Below is a small trained network, with its code and all its weights. Each question gives an input and a class and asks what happens when units are switched off, that is, made to give their printed mean instead of their output.

import numpy as np


def w(rows, s, z=0):
    codes = np.array(rows[::2]) - 128.0
    scale = np.full(codes.shape[1], s)
    scale[-1] = z or s
    return codes * scale


def f(y):
    return y / 2 * (1 + np.tanh(0.7978845608 * (y + 0.044715 * y**3)))


def log_softmax(a):
    a = a - a.max(-1, keepdims=True)
    return a - np.log(np.exp(a).sum(-1, keepdims=True))


def net(x, mask):
    res = np.array(x, float).reshape(1, 6) / 4 @ E
    y = f(res @ A[0][:, :-1].T + A[0][:, -1])
    res = res + np.where(mask, y, B[0][:, -1]) @ B[0][:, :-1]
    return log_softmax(res[-1] @ U[:, :-1].T + U[:, -1])


A, B = {}, {}
E = w([
[138,224,86,61,117,189,125,228,130,27],'x0',
[99,106,106,191,26,64,82,75,90,31],'x1',
[172,142,207,150,109,189,207,55,180,76],'x2',
[94,37,170,89,233,110,173,106,31,50],'x3',
[228,142,56,204,220,113,126,111,84,106],'x4',
[130,45,2,93,90,224,125,91,155,124],'x5',
],0.0063)
A[0] = w([
[137,144,141,88,187,166,155,146,142,199,86],'N1',
[168,128,191,144,103,204,165,75,171,82,254],'N2',
[148,187,124,192,87,158,111,121,168,177,105],'N3',
[139,185,217,144,139,37,120,175,103,127,103],'N4',
[139,195,97,147,52,128,126,143,140,211,73],'N5',
[128,45,40,76,94,182,134,103,136,132,125],'N6',
[180,181,61,180,202,128,119,121,112,85,140],'N7',
[134,72,152,136,113,98,136,105,128,191,23],'N8',
[166,134,180,113,189,200,182,156,156,184,75],'N9',
[16,108,188,33,53,145,126,155,147,132,92],'N10',
[102,189,182,135,142,71,137,134,128,126,125],'N11',
[116,98,140,148,123,115,141,84,121,190,144],'N12',
[84,60,154,161,119,98,154,99,149,198,77],'N13',
[96,185,115,53,97,164,154,247,135,19,65],'N14',
[66,58,159,81,195,134,171,132,56,77,109],'N15',
[72,95,56,93,141,74,42,220,88,191,51],'N16',
[116,118,139,202,25,77,109,90,109,2,109],'N17',
],0.0085,0.0022)
B[0] = w([
[63,112,99,99,114,105,75,162,111,159,194],'N1',
[115,155,139,128,149,123,219,80,105,110,224],'N2',
[144,101,155,107,144,86,122,135,167,63,195],'N3',
[105,134,82,167,127,237,137,143,147,95,225],'N4',
[137,98,165,107,151,92,98,156,176,46,204],'N5',
[89,163,105,184,156,213,116,173,159,95,217],'N6',
[188,72,143,162,150,114,134,127,113,199,208],'N7',
[130,153,122,138,121,133,83,75,134,146,165],'N8',
[59,136,108,77,132,86,126,142,120,177,213],'N9',
[219,58,99,168,191,108,177,182,90,175,236],'N10',
[122,116,74,146,136,182,134,129,140,100,187],'N11',
[175,141,128,140,117,145,85,95,102,139,176],'N12',
[151,184,143,153,126,131,67,70,126,155,197],'N13',
[142,158,153,168,99,122,37,12,115,168,245],'N14',
[160,128,154,111,119,71,89,155,239,51,235],'N15',
[94,167,166,95,151,116,249,50,133,125,233],'N16',
[54,134,108,50,159,97,109,173,132,213,254],'N17',
],0.015,0.0076)
U = w([
[151,159,153,153,100,129,46,58,115,154,91],'0',
[42,121,97,46,127,96,105,184,122,176,75],'1',
[153,102,176,100,130,82,110,167,193,30,76],'2',
[100,158,163,108,134,127,255,79,125,115,143],'3',
[97,132,75,176,126,232,127,175,149,90,144],'4',
[203,58,116,168,148,104,151,169,105,176,253],'5',
[134,124,145,109,69,131,147,150,82,113,145],'6',
],0.0095,0.0029)

Each question gives the input, the list of numbers given to net, and the class t.
The units are the neurons (one row each of A and B). Each row of codes is followed by its name. A weight is (code - 128) times the scale printed after its matrix; where a second scale follows, it is the last column's (A, B and U).
mask holds one flag per neuron, in row order. A switched-off neuron (its flag False) gives its mean, the last column of its row in B, instead of its output. The means were averaged over made-up inputs and are rounded, as every weight is.
A unit's drop is (log p(t) with every unit on - log p(t) with that unit switched off) / (log p(t) with every unit on - log p(t) with every unit switched off).
The circuit of an input: a set's keep is (log p(t) with only the set's units on - log p(t) with every unit switched off) / (log p(t) with every unit on - log p(t) with every unit switched off). Starting from the 12 units with the biggest drops (on a tie, the unit counted first), units are removed one at a time, each time the one whose removal leaves the highest keep (on an exact tie, the one counted first), for as long as the keep stays at least 0.8.
circuit, biggest first: the units of the circuit, biggest drop first
unit that matters most: the unit with the biggest drop
top k neurons: the k neurons with the biggest drops, biggest first
drop of u: that unit's drop, to one decimal
input [3,-1,0,-8,6,-5], class 2: top 3 neurons => (N5; N3; N10)
input [-5,6,-6,-2,6,-2], class 1: top 2 neurons => (N17; N14)
input [1,-6,4,-5,4,2], class 1: top neuron => (N9)
input [-6,8,7,7,-6,2], class 1: top 3 neurons => (N17; N14; N16)
input [4,5,4,2,1,-3], class 1: top 3 neurons => (N17; N16; N13)
input [4,1,5,-8,5,-8], class 2: top 3 neurons => (N3; N5; N6)
input [3,-2,-3,-5,-6,8], class 4: top 3 neurons => (N6; N15; N7)
input [-5,4,-3,4,6,-7], class 4: top 3 neurons => (N4; N14; N10)
input [-8,-6,-1,-4,-6,-7], class 0: top 4 neurons => (N13; N8; N12; N17)
input [8,4,-6,8,3,-2], class 0: top 2 neurons => (N14; N5)
input [-5,7,-6,8,7,-1], class 2: top 2 neurons => (N15; N10)
input [5,1,-2,5,5,5], class 0: top 2 neurons => (N14; N10)
input [-3,0,2,2,-4,2], class 5: circuit, biggest first => (N16; N10)
input [-6,3,-5,-4,5,7], class 4: unit that matters most => N6
input [0,-2,-2,-8,-8,3], class 2: drop of N3 => 0.3
input [4,-5,6,-3,8,6], class 5: drop of N9 => -0.1
input [-5,1,-6,-6,-2,6], class 2: drop of N1 => 0.0
